[89 147 143 118 101 115 133 143 130 104 112 165 122 152 146 107]
[173 188 182 138 151 140 190 100 103 117 73 143 98 158 95 117]
[128 167 164 154 114 155 165 149 90 123 121 131 86 161 152 65]
[130 129 129 88 144 82 129 98 154 114 107 154 146 128 96 156]
[106 142 141 96 123 94 113 139 127 107 152 162 121 158 140 122]
[181 135 131 114 179 112 109 114 110 147 168 112 103 143 113 138]
->
[89 143 101 133 130 112 122 146]
[173 182 151 190 103 73 98 95]
[128 164 114 165 90 121 86 152]
[130 129 144 129 154 107 146 96]
[106 141 123 113 127 152 121 140]
[181 131 179 109 110 168 103 113]

[106 72 101 93]
[113 110 173 180]
[84 175 92 90]
[138 94 177 180]
[146 153 83 183]
[167 96 175 88]
[161 104 152 182]
[172 72 149 72]
[166 87 74 146]
[178 154 155 138]
[135 115 143 84]
[91 123 141 176]
->
[106 101]
[113 173]
[84 92]
[138 177]
[146 83]
[167 175]
[161 152]
[172 149]
[166 74]
[178 155]
[135 143]
[91 141]

[84 195 187 85 191 114]
[68 162 111 192 162 76]
[113 75 61 155 118 72]
[149 167 118 165 165 123]
[122 169 96 71 186 180]
[105 116 154 189 167 88]
->
[84 187 191]
[68 111 162]
[113 61 118]
[149 118 165]
[122 96 186]
[105 154 167]

[120 133 162 114 131 148 105 115]
[117 165 164 143 126 133 119 101]
[164 120 104 135 122 127 158 140]
[139 113 148 126 92 126 153 102]
[168 111 168 146 85 160 136 119]
[149 113 94 102 122 133 188 128]
[121 135 120 120 132 124 138 127]
[162 128 164 131 150 138 167 124]
[160 135 146 120 119 138 143 124]
->
[120 162 131 105]
[117 164 126 119]
[164 104 122 158]
[139 148 92 153]
[168 168 85 136]
[149 94 122 188]
[121 120 132 138]
[162 164 150 167]
[160 146 119 143]

[123 130 110 110 133 180]
[120 126 126 130 141 108]
[115 144 103 136 130 159]
[131 136 125 102 113 137]
[130 152 133 114 116 166]
[133 137 150 99 120 152]
[101 99 146 187 129 167]
[121 137 111 145 120 150]
[135 110 98 102 128 128]
[101 157 137 114 156 170]
->
[123 110 133]
[120 126 141]
[115 103 130]
[131 125 113]
[130 133 116]
[133 150 120]
[101 146 129]
[121 111 120]
[135 98 128]
[101 137 156]

[195 172 154 158 108 74 126 155 118 112 117 114 79 143]
[190 157 135 149 111 60 106 168 129 100 135 127 80 134]
[102 52 90 110 118 115 103 121 185 88 150 119 101 116]
[189 155 132 148 111 59 104 169 131 99 137 129 80 132]
[124 76 88 111 115 91 84 145 176 79 155 126 94 108]
->
[195 154 108 126 118 117 79]
[190 135 111 106 129 135 80]
[102 90 118 103 185 150 101]
[189 132 111 104 131 137 80]
[124 88 115 84 176 155 94]
---
[148 83 137 110 105 87 144 150 73 96 105 128 74 111 109]
[111 138 110 92 155 133 138 109 135 126 160 128 133 151 140]
->
[140 151 133 128 160 126 135 109 138 133 155 92 110 138 111]
[109 111 74 128 105 96 73 150 144 87 105 110 137 83 148]

[146 157 149 143 183]
[69 53 82 112 90]
->
[90 112 82 53 69]
[183 143 149 157 146]

[105 96]
[79 69]
[123 124]
[123 119]
[109 110]
[79 69]
[109 101]
[83 78]
->
[78 83]
[101 109]
[69 79]
[110 109]
[119 123]
[124 123]
[69 79]
[96 105]

[157 120 115 102 170 97]
[114 138 148 149 154 128]
[160 120 116 100 168 98]
[135 132 154 103 141 142]
[129 139 159 149 147 147]
[172 144 135 106 136 72]
[123 140 157 149 149 141]
[147 142 121 123 134 151]
[175 119 122 97 165 110]
[144 130 96 130 86 140]
[135 133 169 131 175 84]
[148 141 118 125 134 151]
->
[151 134 125 118 141 148]
[84 175 131 169 133 135]
[140 86 130 96 130 144]
[110 165 97 122 119 175]
[151 134 123 121 142 147]
[141 149 149 157 140 123]
[72 136 106 135 144 172]
[147 147 149 159 139 129]
[142 141 103 154 132 135]
[98 168 100 116 120 160]
[128 154 149 148 138 114]
[97 170 102 115 120 157]

[94 142 153 125 161 94 118 98]
[94 144 151 125 161 94 117 98]
[115 111 166 135 131 115 128 115]
[116 95 187 140 123 116 129 114]
[148 141 87 119 114 148 124 146]
[89 161 137 112 165 89 96 89]
[132 89 171 149 117 132 153 134]
[129 97 165 146 122 129 150 131]
->
[131 150 129 122 146 165 97 129]
[134 153 132 117 149 171 89 132]
[89 96 89 165 112 137 161 89]
[146 124 148 114 119 87 141 148]
[114 129 116 123 140 187 95 116]
[115 128 115 131 135 166 111 115]
[98 117 94 161 125 151 144 94]
[98 118 94 161 125 153 142 94]

[122 133 124]
[168 69 153]
[119 114 119]
[122 142 125]
[136 117 133]
[91 130 99]
[128 129 128]
[120 115 120]
[139 189 144]
->
[144 189 139]
[120 115 120]
[128 129 128]
[99 130 91]
[133 117 136]
[125 142 122]
[119 114 119]
[153 69 168]
[124 133 122]
---
[114 66 140 114 146]
[81 109 93 63 107]
[176 72 197 90 120]
[140 147 110 146 183]
[141 155 108 156 180]
[102 122 84 90 114]
[155 74 170 90 140]
[92 122 79 86 109]
[119 150 82 138 161]
[148 163 120 148 112]
->
[66 140 114 146 114]
[109 93 63 107 81]
[72 197 90 120 176]
[147 110 146 183 140]
[155 108 156 180 141]
[122 84 90 114 102]
[74 170 90 140 155]
[122 79 86 109 92]
[150 82 138 161 119]
[163 120 148 112 148]

[161 172 124]
[153 137 123]
[127 189 83]
[168 106 174]
[169 160 143]
->
[172 124 161]
[137 123 153]
[189 83 127]
[106 174 168]
[160 143 169]

[147 108 110 143 142 141 112 143 141 111 147 112 150 75 144 131]
[64 114 115 79 136 135 116 136 135 116 74 116 51 172 76 110]
[168 115 116 160 148 148 117 151 147 117 167 117 176 82 161 137]
->
[108 110 143 142 141 112 143 141 111 147 112 150 75 144 131 147]
[114 115 79 136 135 116 136 135 116 74 116 51 172 76 110 64]
[115 116 160 148 148 117 151 147 117 167 117 176 82 161 137 168]

[102 107 172 128 128]
[142 137 147 86 124]
[117 114 171 114 138]
[138 140 102 130 116]
[115 135 133 149 68]
[111 126 113 176 107]
[128 127 158 108 126]
[138 142 108 130 110]
[159 161 91 116 102]
[168 161 87 112 110]
->
[107 172 128 128 102]
[137 147 86 124 142]
[114 171 114 138 117]
[140 102 130 116 138]
[135 133 149 68 115]
[126 113 176 107 111]
[127 158 108 126 128]
[142 108 130 110 138]
[161 91 116 102 159]
[161 87 112 110 168]

[157 137 130 152 162 169 200 124 121 151 131]
[136 134 129 169 151 134 67 119 132 126 164]
[149 141 128 171 143 141 53 105 124 130 158]
->
[137 130 152 162 169 200 124 121 151 131 157]
[134 129 169 151 134 67 119 132 126 164 136]
[141 128 171 143 141 53 105 124 130 158 149]

[204 138 185 166 156 83 110 70 127 154 87]
[147 105 131 121 115 91 110 128 109 135 101]
[131 161 147 153 155 151 141 63 151 125 141]
->
[138 185 166 156 83 110 70 127 154 87 204]
[105 131 121 115 91 110 128 109 135 101 147]
[161 147 153 155 151 141 63 151 125 141 131]

[71 161 161]
[135 169 169]
[80 187 184]
[145 111 109]
->
[161 161 71]
[169 169 135]
[187 184 80]
[111 109 145]

[128 119 138 118 119 135 144 139 138 120]
[121 127 129 127 127 129 186 176 129 127]
[135 64 195 58 68 171 127 127 192 73]
[135 114 144 113 115 138 111 117 142 116]
[120 128 129 128 128 128 203 183 129 128]
[136 119 137 119 120 135 102 111 137 120]
->
[119 138 118 119 135 144 139 138 120 128]
[127 129 127 127 129 186 176 129 127 121]
[64 195 58 68 171 127 127 192 73 135]
[114 144 113 115 138 111 117 142 116 135]
[128 129 128 128 128 203 183 129 128 120]
[119 137 119 120 135 102 111 137 120 136]

[113 63 156 69 152 150]
[162 182 137 156 144 108]
[105 127 93 142 121 160]
[147 140 145 111 129 166]
[157 149 159 124 148 113]
[103 126 73 148 104 140]
[106 126 87 142 114 144]
[158 167 129 149 124 90]
[128 128 128 128 127 128]
->
[63 156 69 152 150 113]
[182 137 156 144 108 162]
[127 93 142 121 160 105]
[140 145 111 129 166 147]
[149 159 124 148 113 157]
[126 73 148 104 140 103]
[126 87 142 114 144 106]
[167 129 149 124 90 158]
[128 128 128 127 128 128]
